Here is a tiny trained network, its code and every weight. The questions are about switching its units off for an input and a class, where a switched-off unit gives its printed mean instead of its output.

import numpy as np


def w(rows, s, z=0):
    codes = np.array(rows[::2]) - 128.0
    scale = np.full(codes.shape[1], s)
    scale[-1] = z or s
    return codes * scale


def norm(h):
    return h / np.sqrt((h * h).mean(-1, keepdims=True) + 1e-5)


def f(y):
    return y / 2 * (1 + np.tanh(0.7978845608 * (y + 0.044715 * y**3)))


def log_softmax(a):
    a = a - a.max(-1, keepdims=True)
    return a - np.log(np.exp(a).sum(-1, keepdims=True))


def net(x, mask):
    res = np.array(x, float).reshape(1, 7) / 4 @ E
    u = 0
    for l in range(3):
        y = f(norm(res) @ A[l][:, :-1].T + A[l][:, -1])
        res = res + np.where(mask[u : u + 4], y, B[l][:, -1]) @ B[l][:, :-1]
        u += 4
    return log_softmax(norm(res)[-1] @ U[:, :-1].T + U[:, -1])


A, B = {}, {}
E = w([
[159,136,117,128,130,119,151,123,122,120,117,163],'x0',
[112,161,129,110,151,109,120,108,85,143,122,119],'x1',
[129,115,89,142,88,136,101,215,6,147,140,141],'x2',
[163,166,244,140,184,227,169,199,134,201,102,122],'x3',
[118,172,129,123,124,126,164,139,127,99,164,154],'x4',
[140,127,213,121,104,72,89,143,127,87,83,125],'x5',
[106,120,141,149,132,108,142,132,131,135,140,138],'x6',
],0.011)
A[0] = w([
[117,69,97,94,93,145,129,203,62,187,152,135,97],'L0N1',
[132,148,136,97,215,124,143,27,254,140,138,106,42],'L0N2',
[115,168,194,147,76,110,106,122,112,57,44,124,54],'L0N3',
[98,140,27,152,123,220,200,62,129,213,149,117,3],'L0N4',
],0.0074,0.0041)
B[0] = w([
[171,176,105,140,179,133,222,132,106,64,99,101,211],'L0N1',
[185,117,103,171,126,134,202,124,61,95,70,28,254],'L0N2',
[145,50,163,119,167,82,96,188,191,101,163,90,183],'L0N3',
[167,138,174,120,254,30,20,187,186,103,177,154,193],'L0N4',
],0.012,0.0063)
A[1] = w([
[90,94,46,96,55,100,128,42,149,101,131,103,7],'L1N1',
[57,104,2,97,123,116,75,97,146,98,125,164,6],'L1N2',
[123,127,107,101,138,140,162,148,51,98,161,151,50],'L1N3',
[132,135,73,185,104,157,49,206,35,90,121,162,57],'L1N4',
],0.0072,0.0021)
B[1] = w([
[2,97,176,36,115,245,195,124,103,192,150,130,236],'L1N1',
[74,58,205,72,32,137,94,73,191,220,209,254,213],'L1N2',
[179,43,144,171,186,137,191,96,218,141,96,51,196],'L1N3',
[92,117,151,239,100,136,182,103,167,50,97,10,253],'L1N4',
],0.0092,0.0031)
A[2] = w([
[116,142,174,103,96,109,29,148,109,41,63,138,63],'L2N1',
[165,124,146,146,167,147,143,160,145,174,76,161,127],'L2N2',
[154,191,187,103,155,240,139,167,148,254,82,165,2],'L2N3',
[154,74,175,108,167,62,48,168,173,99,172,144,163],'L2N4',
],0.009,0.0026)
B[2] = w([
[165,183,96,148,179,90,136,136,189,106,188,149,170],'L2N1',
[46,89,145,186,89,108,88,78,157,133,220,104,213],'L2N2',
[74,105,49,8,37,123,79,83,96,126,100,230,232],'L2N3',
[168,226,29,78,194,103,53,168,122,245,204,198,255],'L2N4',
],0.011,0.0067)
U = w([
[205,138,115,225,107,140,224,122,91,43,82,22,250],'0',
[222,197,96,145,193,63,49,172,148,159,218,190,109],'1',
[51,102,124,55,1,155,95,97,94,144,147,233,32],'2',
],0.009,0.0023)

Each question gives the input, the list of numbers given to net, and the class t.
The units are the neurons (one row each of A and B). Each row of codes is followed by its name. A weight is (code - 128) times the scale printed after its matrix; where a second scale follows, it is the last column's (A, B and U).
mask holds one flag per neuron, layer by layer. A switched-off neuron (its flag False) gives its mean, the last column of its row in B, instead of its output. The means were averaged over made-up inputs and are rounded, as every weight is.
A unit's drop is (log p(t) with every unit on - log p(t) with that unit switched off) / (log p(t) with every unit on - log p(t) with every unit switched off).
The circuit of an input: a set's keep is (log p(t) with only the set's units on - log p(t) with every unit switched off) / (log p(t) with every unit on - log p(t) with every unit switched off). Starting from all 12 units, units are removed one at a time, each time the one whose removal leaves the highest keep (on an exact tie, the one counted first), for as long as the keep stays at least 0.8.
circuit, biggest first: the units of the circuit, biggest drop first
top k neurons: the k neurons with the biggest drops, biggest first
top k neurons in layer l: the k neurons of layer l with the biggest drops, biggest first
drop of u: that unit's drop, to one decimal
input [8,-7,7,8,-6,7,4], class 2: circuit, biggest first => (L2N3)
input [-5,-2,-6,6,-5,6,1], class 0: top 2 neurons in layer 0 => (L0N2 L0N4)
input [-5,-3,-7,-8,-5,-4,-7], class 2: top 2 neurons => (L1N1 L1N2)
input [-4,7,-7,-5,-6,6,0], class 0: top 2 neurons => (L0N2 L0N4)
input [-3,-3,-7,-8,3,2,3], class 2: top 4 neurons => (L1N1 L0N1 L1N2 L1N4)
input [-3,-2,0,8,0,6,4], class 2: top 2 neurons => (L2N3 L0N4)
input [2,0,6,8,7,4,-8], class 2: top 2 neurons => (L2N3 L0N2)
input [-2,-1,7,4,-5,-7,3], class 0: top 4 neurons => (L0N1 L2N4 L1N4 L0N3)
input [-6,3,2,3,-2,-1,-1], class 2: top 3 neurons => (L0N2 L2N3 L1N4)
input [1,-2,5,6,-6,2,4], class 2: top 3 neurons => (L0N2 L2N3 L2N2)
input [-1,-4,-6,-5,5,2,3], class 0: top 2 neurons => (L0N2 L2N3)
input [6,2,6,-5,7,-3,-8], class 0: top 2 neurons in layer 1 => (L1N4 L1N3)
input [2,-6,-8,4,5,-3,0], class 0: drop of L0N2 => 2.4
input [6,6,5,-1,-2,-4,6], class 0: drop of L2N4 => 0.1
input [0,7,-4,7,-1,2,1], class 2: drop of L2N3 => 0.6
input [-7,-7,-7,2,-1,-4,-5], class 0: top neuron in layer 0 => (L0N2)
